Here is a tiny trained network, its code and every weight. The questions are about switching its units off for an input and a class, where a switched-off unit gives its printed mean instead of its output.

import numpy as np


def w(rows, s, z=0):
    codes = np.array(rows[::2]) - 128.0
    scale = np.full(codes.shape[1], s)
    scale[-1] = z or s
    return codes * scale


def norm(h):
    return h / np.sqrt((h * h).mean(-1, keepdims=True) + 1e-5)


def f(y):
    return y / 2 * (1 + np.tanh(0.7978845608 * (y + 0.044715 * y**3)))


def log_softmax(a):
    a = a - a.max(-1, keepdims=True)
    return a - np.log(np.exp(a).sum(-1, keepdims=True))


def net(x, mask):
    res = np.array(x, float).reshape(1, 3) / 4 @ E
    u = 0
    for l in range(2):
        y = f(norm(res) @ A[l][:, :-1].T + A[l][:, -1])
        res = res + np.where(mask[u : u + 11], y, B[l][:, -1]) @ B[l][:, :-1]
        u += 11
    return log_softmax(norm(res)[-1] @ U[:, :-1].T + U[:, -1])


A, B = {}, {}
E = w([
[130,82,146,145,122,88],'x0',
[106,109,87,177,48,169],'x1',
[255,151,123,158,103,115],'x2',
],0.0092)
A[0] = w([
[155,16,123,205,157,44,114],'0.n0',
[136,205,136,71,48,96,117],'0.n1',
[64,140,161,115,167,93,129],'0.n2',
[174,138,115,83,117,94,112],'0.n3',
[42,105,90,148,49,158,64],'0.n4',
[111,115,70,121,103,145,150],'0.n5',
[126,48,162,128,82,51,48],'0.n6',
[138,218,44,75,135,176,4],'0.n7',
[215,136,72,128,245,63,68],'0.n8',
[165,97,122,214,96,205,50],'0.n9',
[130,254,130,128,136,211,63],'0.n10',
],0.0072,0.0037)
B[0] = w([
[187,49,161,145,140,252,246],'0.n0',
[97,47,39,150,152,117,145],'0.n1',
[135,191,140,102,2,119,191],'0.n2',
[171,72,98,149,103,100,158],'0.n3',
[149,174,108,119,67,87,255],'0.n4',
[158,43,169,98,149,22,180],'0.n5',
[126,142,221,123,172,239,166],'0.n6',
[171,85,234,138,148,251,160],'0.n7',
[100,105,92,32,63,102,245],'0.n8',
[87,130,79,13,46,55,205],'0.n9',
[174,5,242,169,112,233,195],'0.n10',
],0.0065,0.0033)
A[1] = w([
[130,59,96,82,128,142,98],'1.n0',
[104,105,175,171,176,207,164],'1.n1',
[227,154,108,149,126,82,119],'1.n2',
[154,161,173,70,224,95,190],'1.n3',
[126,160,122,115,131,185,69],'1.n4',
[166,192,195,84,150,63,56],'1.n5',
[1,71,117,105,153,145,148],'1.n6',
[125,88,152,184,185,169,233],'1.n7',
[87,168,187,91,90,85,97],'1.n8',
[199,153,67,139,161,101,8],'1.n9',
[30,172,133,171,165,96,3],'1.n10',
],0.012,0.0034)
B[1] = w([
[66,141,169,54,138,114,187],'1.n0',
[105,63,161,77,110,186,219],'1.n1',
[51,159,130,186,222,143,255],'1.n2',
[181,158,97,203,2,87,216],'1.n3',
[144,79,149,117,134,125,132],'1.n4',
[90,121,93,96,60,124,184],'1.n5',
[237,182,154,186,125,96,245],'1.n6',
[175,94,186,102,82,193,190],'1.n7',
[66,62,95,94,214,175,216],'1.n8',
[105,30,178,147,202,187,170],'1.n9',
[105,55,121,195,253,164,169],'1.n10',
],0.0096,0.0054)
U = w([
[118,98,117,228,212,140,193],'0',
[107,135,45,139,3,50,199],'1',
[215,91,208,138,54,184,149],'2',
[43,71,129,30,141,152,164],'3',
[168,191,101,65,165,127,19],'4',
[144,168,113,74,149,119,1],'5',
[148,192,117,81,153,123,8],'6',
],0.017,0.0073)

Each question gives the input, the list of numbers given to net, and the class t.
The units are the neurons (one row each of A and B). Each row of codes is followed by its name. A weight is (code - 128) times the scale printed after its matrix; where a second scale follows, it is the last column's (A, B and U).
mask holds one flag per neuron, layer by layer. A switched-off neuron (its flag False) gives its mean, the last column of its row in B, instead of its output. The means were averaged over made-up inputs and are rounded, as every weight is.
A unit's drop is (log p(t) with every unit on - log p(t) with that unit switched off) / (log p(t) with every unit on - log p(t) with every unit switched off).
The circuit of an input: a set's keep is (log p(t) with only the set's units on - log p(t) with every unit switched off) / (log p(t) with every unit on - log p(t) with every unit switched off). Starting from the 12 units with the biggest drops (on a tie, the unit counted first), units are removed one at a time, each time the one whose removal leaves the highest keep (on an exact tie, the one counted first), for as long as the keep stays at least 0.8.
units of the circuit, in order: the units of the circuit, biggest drop first
most important unit: the unit with the biggest drop
top k neurons: the k neurons with the biggest drops, biggest first
top k neurons in layer l: the k neurons of layer l with the biggest drops, biggest first
drop when u is switched off: that unit's drop, to one decimal
input [2,2,3], class 3: top 3 neurons	[1.n6 1.n0 0.n9]
input [-8,6,-4], class 2: top 2 neurons	[0.n10 0.n7]
input [-2,-8,6], class 1: units of the circuit, in order	[1.n3 1.n5]
input [1,-1,-5], class 0: top neuron in layer 1	[1.n6]
input [-8,1,-6], class 2: top 2 neurons	[1.n6 0.n10]
input [4,5,-1], class 1: units of the circuit, in order	[0.n4 1.n7]
input [5,6,-3], class 1: top 2 neurons in layer 0	[0.n4 0.n10]
input [3,-3,0], class 3: top 3 neurons	[0.n8 0.n2 1.n6]
input [-5,7,-6], class 1: top 2 neurons in layer 0	[0.n4 0.n6]
input [-1,-1,3], class 3: units of the circuit, in order	[0.n8 1.n6]
input [-6,8,7], class 1: units of the circuit, in order	[0.n9 0.n0]
input [-2,3,2], class 3: top 4 neurons	[0.n9 1.n6 1.n3 1.n0]
input [2,6,7], class 0: top 2 neurons	[1.n2 0.n8]
input [-6,-5,-4], class 2: top 3 neurons in layer 0	[0.n4 0.n10 0.n9]
input [-5,1,-4], class 2: units of the circuit, in order	[1.n6]
input [4,-4,-2], class 1: top 2 neurons	[1.n3 0.n10]
input [-6,-8,-8], class 0: top 2 neurons	[1.n10 1.n8]
input [-7,-5,1], class 2: top 3 neurons	[0.n10 0.n7 1.n3]
input [-8,-2,-7], class 2: top 2 neurons	[1.n6 0.n10]
input [3,-4,0], class 1: most important unit	1.n3
input [6,2,-4], class 2: top 2 neurons	[0.n0 1.n6]
input [3,-2,-4], class 0: top 2 neurons	[1.n6 0.n2]
input [2,-2,2], class 3: top 2 neurons	[0.n8 1.n6]
input [-4,5,2], class 1: drop when 0.n9 is switched off	0.5
input [-5,-4,0], class 2: top 3 neurons in layer 0	[0.n10 0.n7 0.n9]
